Facts:
banis | σ c | τ desten
baskos | σ e
bedi | σ a | τ dropli
brafum | σ b | τ banis
brapar | σ d
brelen | σ a | τ skufum
breskedra | σ b | τ zuvum
brumakis | σ b | τ skoga
bubam | σ c | τ brelen
bustas | σ f | τ lubas
buzir | σ a | τ sterom
davek | σ d | τ grogimem
desten | σ b | τ robim
dribo | σ a | τ davek
drigrun | σ b | τ plisur
dropli | σ a | τ trogro
drubik | σ e
flastu | σ a | τ dribo
flezul | σ d
flista | σ d | τ ruskos
floplal | σ e | τ bustas
gekle | σ c | τ popo
giku | σ c
gitram | σ a | τ klogrim
goplor | σ b
grafle | σ f | τ sekli
gragi | σ c | τ bubam
grigur | σ e
grogimem | σ d | τ breskedra
klimam | σ e | τ komir
klogrim | σ c | τ labri
kluzuk | σ a | τ lolak
komir | σ c | τ rabigru
koplem | σ d | τ brumakis
labri | σ b | τ taflezos
lepul | σ b | τ bedi
lizotrol | σ d | τ tubru
lolak | σ f
lora | σ c | τ drubik
lotom | σ c
lubas | σ c
mani | σ c | τ buzir
maski | σ b | τ palel
mopim | σ b
mubrim | σ e
nitrol | σ e | τ goplor
palel | σ d | τ grafle
pivuk | σ f | τ topla
plepla | σ e | τ plodesus
plisur | σ c | τ skunor
plodesus | σ c | τ baskos
pluplel | σ d | τ lotom
popo | σ b | τ flezul
pubram | σ a
rabigru | σ a | τ gragi
ragrir | σ d | τ plepla
robim | σ e | τ zeski
ruskos | σ a | τ tribrik
sakla | σ d | τ gekle
sekli | σ c
sibron | σ a | τ lora
skatrik | σ b
skistor | σ d
skoga | σ c | τ zisku
skufum | σ b | τ flista
skunor | σ b | τ skatrik
sokefa | σ c
stamagis | σ a | τ pivuk
sterom | σ c
taflezos | σ a | τ drigrun
topla | σ d | τ skistor
tribrik | σ c | τ stamagis
trogro | σ d | τ ragrir
tubru | σ f | τ zado
zado | σ c | τ mani
zeski | σ a | τ pluplel
zisku | σ c | τ sibron
zuvum | σ c | τ sokefa

Known rows:
trogro: [ 0.40  2.08  1.98 -1.22 -3.33  1.40  1.14 -2.49  2.16 -3.29  0.48 -2.41
  0.06  2.35  0.93 -0.61 -2.56  1.46]
ragrir: [ 0.43  2.05  1.97 -1.23 -3.41  1.43  1.11 -2.47  2.17 -3.26  0.48 -2.41
  0.08  2.38  0.96 -0.57 -2.55  1.47]
mubrim: [ 1.19  0.21  0.23 -1.39  1.18  0.34  1.63 -4.42 -0.54 -1.30  0.76 -1.02
 -4.07  1.50 -0.26 -0.05 -1.85  1.12]
ruskos: [ 0.11  2.88  1.18 -2.64 -1.57 -0.20  2.50 -3.31  2.49  1.57  1.19  0.09
 -0.99  1.51  2.20  1.27 -1.19  0.27]
flista: [ 1.62  5.02  0.84 -1.59 -4.72 -0.93  1.06 -3.84  1.77 -1.01  0.68 -0.95
 -1.17  2.77  1.10 -0.64 -1.47  1.13]
bubam: [ 2.37  2.61  0.77 -0.84 -4.00 -2.48  3.91 -2.17  0.33  1.79  0.47 -1.63
 -2.82  1.59 -1.30  1.68 -1.31  1.03]
grafle: [ 2.05  0.49  0.12 -0.80  0.93  0.41  2.58 -0.78 -0.40 -0.66  0.82 -0.46
 -0.40  3.64  0.05 -0.63 -2.47 -1.42]
grogimem: [ 2.11  3.47  0.39 -2.22 -3.12 -0.71  1.97 -2.14  1.02 -2.71  1.94 -0.91
  0.24  1.58 -0.13 -1.85 -3.26  2.11]
lora: [ 2.17 -1.51  1.26 -0.88 -3.11 -2.62  1.60 -2.29  1.33  1.00  0.07 -0.71
 -0.01  1.31 -3.20  0.86 -1.70  1.38]
drubik: [ 1.56 -1.57  0.40 -2.00  0.51  1.08  0.52 -5.08 -0.22 -1.05  0.29 -0.63
 -2.54  1.61 -1.98 -0.04 -1.24  1.26]
gekle: [ 2.02  1.33  0.25  0.55 -2.01 -2.50  0.50 -1.30  2.72 -0.23  1.21 -0.90
 -2.31  0.73 -1.95  2.30 -2.84  1.03]
sakla: [ 1.97  3.65  0.11 -0.58 -2.96  0.49 -1.77 -2.37  2.49 -3.16  1.52 -0.85
 -0.90  2.25  0.26  0.86 -2.88  1.56]
popo: [ 1.29  1.63 -1.59  0.52 -0.09  4.55  1.45 -2.11  3.93 -1.08  1.65 -0.42
 -1.01  1.94 -0.25  1.54 -0.83  1.97]
flezul: [ 1.87  3.65  0.11 -0.57 -2.95  0.28 -1.72 -2.45  2.64 -3.17  1.52 -0.75
 -0.81  2.21  0.30  0.81 -2.87  1.52]
brumakis: [ 1.45 -1.14 -0.55 -0.93 -1.16  4.46  2.53 -3.02  2.40  0.13  0.53 -0.22
  1.28  2.51 -1.50  0.12  0.34  2.36]
nitrol: [ 1.13  0.15  0.26 -1.34  1.10  0.17  1.69 -4.37 -0.73 -1.46  0.86 -0.97
 -4.09  1.59 -0.34  0.07 -1.84  1.18]
plisur: [ 2.06 -0.40  0.71 -0.18 -1.14 -5.94  1.29 -1.45  1.22  2.08  0.87 -1.93
 -1.48  1.42  0.00  0.26 -2.07  1.86]
skunor: [ 1.25 -0.04 -1.10 -0.20  0.59  1.39  2.35 -2.23  2.43  1.09  1.27 -1.32
  0.00  2.60  1.59 -0.45 -0.11  2.78]
drigrun: [ 1.32 -0.17 -1.21 -0.22  0.82  1.03  2.18 -2.25  2.40  1.28  1.33 -1.53
 -0.07  2.61  1.83 -0.53 -0.09  2.90]
sterom: [ 2.99  0.81  2.09  0.18 -1.02 -3.60  3.77 -1.85  1.42  0.17 -0.28 -0.45
 -1.47  1.00 -0.28  1.00 -2.98  1.83]
floplal: [ 0.63 -1.24  1.01 -0.75  0.00 -1.46  2.67 -4.84 -2.04 -2.30  2.00 -0.52
 -4.55  2.04 -0.01  0.36 -0.79  1.32]
zuvum: [ 2.18  1.06  0.63 -0.98 -2.24 -3.55  4.18 -1.13  1.15  0.37  1.47 -1.02
 -1.27  0.23 -2.28 -0.32 -3.09  1.53]
brafum: [ 0.22  0.93 -1.23  0.17 -1.67  5.25  3.01 -1.91 -0.12  0.25  0.45 -0.24
 -0.34  1.74  0.92 -0.30 -0.80  2.39]
zeski: [-0.60  0.86  0.68 -1.94 -1.61  2.58  1.03 -1.56 -1.55  0.78  0.76  0.29
 -0.21  0.66  2.63  1.15 -2.64  1.16]
bedi: [-0.63  0.17  2.05 -2.41 -0.34  2.33  2.68 -1.82  2.09 -0.56  1.08 -1.39
  0.16  1.25  1.98  1.61 -2.15  0.72]
lolak: [ 2.67 -0.01  0.85 -0.34 -0.79  2.44  2.03 -2.37  0.05 -0.16  1.58 -0.76
 -0.11  2.28  0.85 -0.50 -2.23 -0.72]
brapar: [ 1.59  2.81  0.92 -1.30 -3.35 -0.67  0.37 -2.72  0.93 -2.32  0.87 -0.95
 -0.19  2.63  0.83 -0.59 -2.39  1.79]

Rows, some named above:
[ 1.40  1.41 -1.25 -1.07 -0.35  3.51  5.25 -1.88  2.34 -0.53  1.99 -0.52
  0.13  1.34 -0.64 -1.21 -1.19  2.52] => breskedra
[ 2.16 -1.57  1.62  0.27 -2.04  0.78  3.10 -2.95 -1.39 -1.02  2.79 -0.32
 -0.50  2.79  1.18 -0.09 -1.15 -0.58] => bustas
[ 0.12  2.86  1.21 -2.58 -1.55 -0.19  2.51 -3.29  2.52  1.53  1.18  0.08
 -0.98  1.47  2.21  1.27 -1.21  0.25] => ruskos
[ 2.04  1.55  0.94 -0.31 -1.49  1.24  2.17 -3.72  2.18  1.01  1.30 -0.25
 -0.63  2.08  1.25 -1.36 -1.56 -1.55] => pivuk
[ 2.02  1.61 -0.10 -1.96 -0.15  1.61  2.60 -4.50 -1.95 -0.73  0.72 -1.75
 -4.95  1.98 -0.34  1.07 -1.29  1.17] => klimam
[-0.01  0.96 -1.26  0.26 -1.78  5.54  2.69 -1.87 -0.43  0.35  0.33 -0.15
 -0.27  1.60  1.11 -0.41 -0.93  2.37] => desten
[ 0.67 -1.31  1.01 -0.75 -0.08 -1.45  2.68 -4.91 -1.98 -2.30  2.04 -0.52
 -4.51  2.06 -0.03  0.38 -0.83  1.34] => floplal
[ 1.95  3.71  0.10 -0.64 -2.97  0.47 -1.73 -2.30  2.53 -3.15  1.50 -0.87
 -0.86  2.22  0.31  0.89 -2.91  1.55] => sakla
[ 1.07 -1.04  1.89  0.47 -3.49 -5.61  3.77 -2.14 -0.36 -0.33  1.81 -0.51
 -2.07  1.67 -1.05  1.15 -1.27  1.43] => lubas
[ 0.67  2.97  0.44 -0.85 -4.46  1.14 -0.43 -2.26 -1.45 -1.84  0.31 -0.55
 -0.19  1.87  1.53 -1.02 -2.89  1.92] => pluplel
[ 0.72  2.96  0.44 -0.85 -4.48  1.11 -0.46 -2.20 -1.46 -1.84  0.32 -0.54
 -0.17  1.90  1.58 -0.99 -2.86  1.93] => pluplel
[ 1.24  2.61  0.85 -3.14 -1.85  1.86  3.04 -2.33 -0.22  1.08  1.35 -0.93
 -1.28  1.98  1.87  2.74 -1.33  0.94] => rabigru
[-0.28  2.51  1.32 -2.39 -1.23 -0.74  2.15 -3.40  3.17  1.40  1.19  0.40
 -0.76  1.29  2.30  0.84 -1.37  0.14] => stamagis
[ 0.72 -0.13  0.75 -2.45  0.98 -2.01  0.44 -1.88  1.24  1.75  1.73 -1.12
  0.02  1.74  3.36  1.10 -1.87  1.67] => taflezos
[ 1.71  0.55  1.08 -0.17 -2.39 -3.64  2.81 -1.57  1.03  0.64  0.54 -1.07
 -1.64  1.13 -1.39  0.75 -2.22  1.26] => giku
[ 4.25  0.42  1.80 -0.07  0.70  2.84  3.21 -2.64  0.28 -0.60  0.63 -0.23
  0.11  2.13  2.02 -0.20 -2.90 -0.07] => tubru
[ 0.05 -0.51  1.21 -1.31  1.12  2.13  2.30 -4.21  0.56 -2.25  0.37 -2.37
 -3.84  1.20 -0.21 -0.11 -2.05  0.83] => plepla
[ 0.14  0.16  0.09 -0.19 -0.56  5.20  4.31 -2.17  3.04 -0.92  0.67 -1.75
 -0.12  2.19  0.30  0.06 -0.44  2.03] => lepul
[ 0.24  0.39 -0.33 -0.84 -0.17  2.37  0.63 -3.91 -3.28 -0.75  0.10 -0.55
 -4.06  0.68  0.43 -0.50 -2.43  1.32] => robim
[ 0.88  3.25  0.29 -1.68 -1.66 -2.83  0.87 -1.12  0.52 -2.86  0.22 -0.59
 -0.58  3.98  0.01 -0.72 -2.70  1.12] => palel
[ 1.07 -1.03  1.86  0.49 -3.53 -5.56  3.79 -2.15 -0.27 -0.27  1.84 -0.49
 -2.00  1.68 -1.08  1.07 -1.23  1.45] => lubas
[ 1.67  0.45  1.10 -0.26 -2.42 -3.62  2.80 -1.64  1.06  0.69  0.52 -1.08
 -1.64  1.14 -1.36  0.80 -2.22  1.29] => giku
[ 0.33  0.64  1.17 -2.40 -0.37  0.46  2.02 -2.02  0.84  0.11  1.49 -0.13
 -0.21  1.55  1.86  1.71 -2.01  1.03] => kluzuk
[ 0.98  0.68 -0.72 -0.24 -0.58  3.48  3.76 -2.33  2.23 -0.18  0.99 -0.57
 -0.29  2.35  0.32  0.06 -0.32  2.25] => mopim
[ 0.96  0.86  0.45 -0.54 -0.74 -5.71  3.22 -0.11  0.69  0.14 -0.11 -0.62
 -1.99  2.41 -2.23  0.64 -2.57  0.58] => sekli
[ 0.20  0.39 -0.32 -0.83 -0.19  2.36  0.70 -3.91 -3.31 -0.75  0.07 -0.52
 -4.12  0.68  0.48 -0.54 -2.40  1.31] => robim
[-0.62  0.90  0.68 -1.94 -1.59  2.65  1.06 -1.57 -1.58  0.74  0.75  0.29
 -0.14  0.70  2.64  1.14 -2.62  1.15] => zeski
[ 0.05 -0.44  1.21 -1.29  1.14  2.18  2.36 -4.19  0.71 -2.21  0.37 -2.38
 -3.83  1.22 -0.19 -0.12 -2.02  0.81] => plepla
[ 2.57  2.41  0.74 -0.85 -3.99 -2.33  3.87 -2.04 -0.06  1.68  0.46 -1.79
 -2.88  1.68 -1.39  1.88 -1.46  1.12] => gragi
[ 2.66 -0.06  0.80 -0.33 -0.75  2.30  2.05 -2.40  0.07 -0.23  1.58 -0.77
 -0.06  2.29  0.83 -0.45 -2.20 -0.70] => lolak
[-0.73  0.07  2.19 -2.42 -0.42  2.58  2.58 -1.80  2.19 -0.76  1.06 -1.54
  0.15  1.22  1.97  1.56 -2.30  0.70] => dropli
[ 0.83  0.60  0.59  0.24 -3.47 -1.66  2.02 -1.08 -1.48  1.20 -0.03 -0.66
 -1.72  0.47 -0.70  0.38 -2.77  1.41] => banis
[ 0.04 -0.48  1.19 -1.33  1.10  2.27  2.29 -4.18  0.62 -2.24  0.34 -2.36
 -3.80  1.22 -0.17 -0.09 -1.99  0.82] => plepla
[ 1.82  1.14  2.23 -2.11  1.05  0.69  3.13 -2.27  1.31 -0.20  0.54  0.44
 -0.02  1.34  3.10  1.88 -2.81  1.62] => buzir
[ 3.00  3.16  1.89 -0.99 -2.01 -0.32  1.44 -2.88  1.07 -2.77  0.11 -0.46
 -0.08  2.55  1.93 -0.26 -2.97  2.40] => lizotrol
[ 0.83  0.70 -0.67 -0.15 -0.45  3.26  3.76 -2.31  2.16 -0.34  1.05 -0.48
 -0.34  2.38  0.31  0.03 -0.29  2.24] => goplor
[ 1.97  3.65  0.13 -0.60 -2.89  0.39 -1.68 -2.37  2.56 -3.21  1.53 -0.86
 -0.87  2.27  0.27  0.88 -2.88  1.54] => sakla
[ 1.24  2.41  1.19 -0.26 -3.42 -4.57  3.27 -2.90  2.87  1.95  0.31 -0.63
 -2.43  1.09 -1.00  0.15 -1.41  0.38] => tribrik
[ 0.64 -0.14  1.99 -0.15 -2.38 -1.83  3.49 -1.39  2.06 -0.11  0.16 -2.25
 -1.41  0.91 -1.36  0.75 -2.43  0.99] => plodesus
[ 0.83 -1.36  1.36 -3.23 -1.06  1.73  0.71 -2.79  1.40  0.58  0.87  0.22
  1.64  1.64 -0.11  1.70 -1.40  1.17] => sibron
[ 2.08  1.08  1.06 -1.97 -3.97  0.31 -0.70 -3.30  1.02 -2.04  0.47 -0.71
  1.29  2.81 -0.78 -0.40 -1.82  1.96] => koplem
[ 0.92  2.95  0.97 -3.00 -1.88  1.23  3.00 -2.85  0.81  1.45  1.26 -0.59
 -1.37  1.83  2.01  2.26 -1.13  0.58] => brelen
[ 2.08  1.01  1.05 -1.99 -3.93  0.23 -0.62 -3.27  1.09 -2.07  0.45 -0.68
  1.33  2.84 -0.81 -0.43 -1.83  1.95] => koplem
[ 0.32  1.15 -1.37 -0.64  1.06  1.54  4.18 -0.84  1.68 -0.74  0.34 -0.22
 -0.66  3.64 -0.53 -0.05 -0.55  1.58] => maski
[ 1.21  2.98 -0.91 -0.66 -2.01  3.67  4.59 -3.32  2.49  1.06  0.84 -0.78
 -1.42  2.56  0.58  0.32  0.59  1.70] => skufum
[ 2.54  1.98  0.75 -0.79 -3.73 -2.28  3.82 -1.77 -0.34  1.36  0.53 -1.82
 -2.58  1.59 -1.43  1.87 -1.65  1.25] => komir

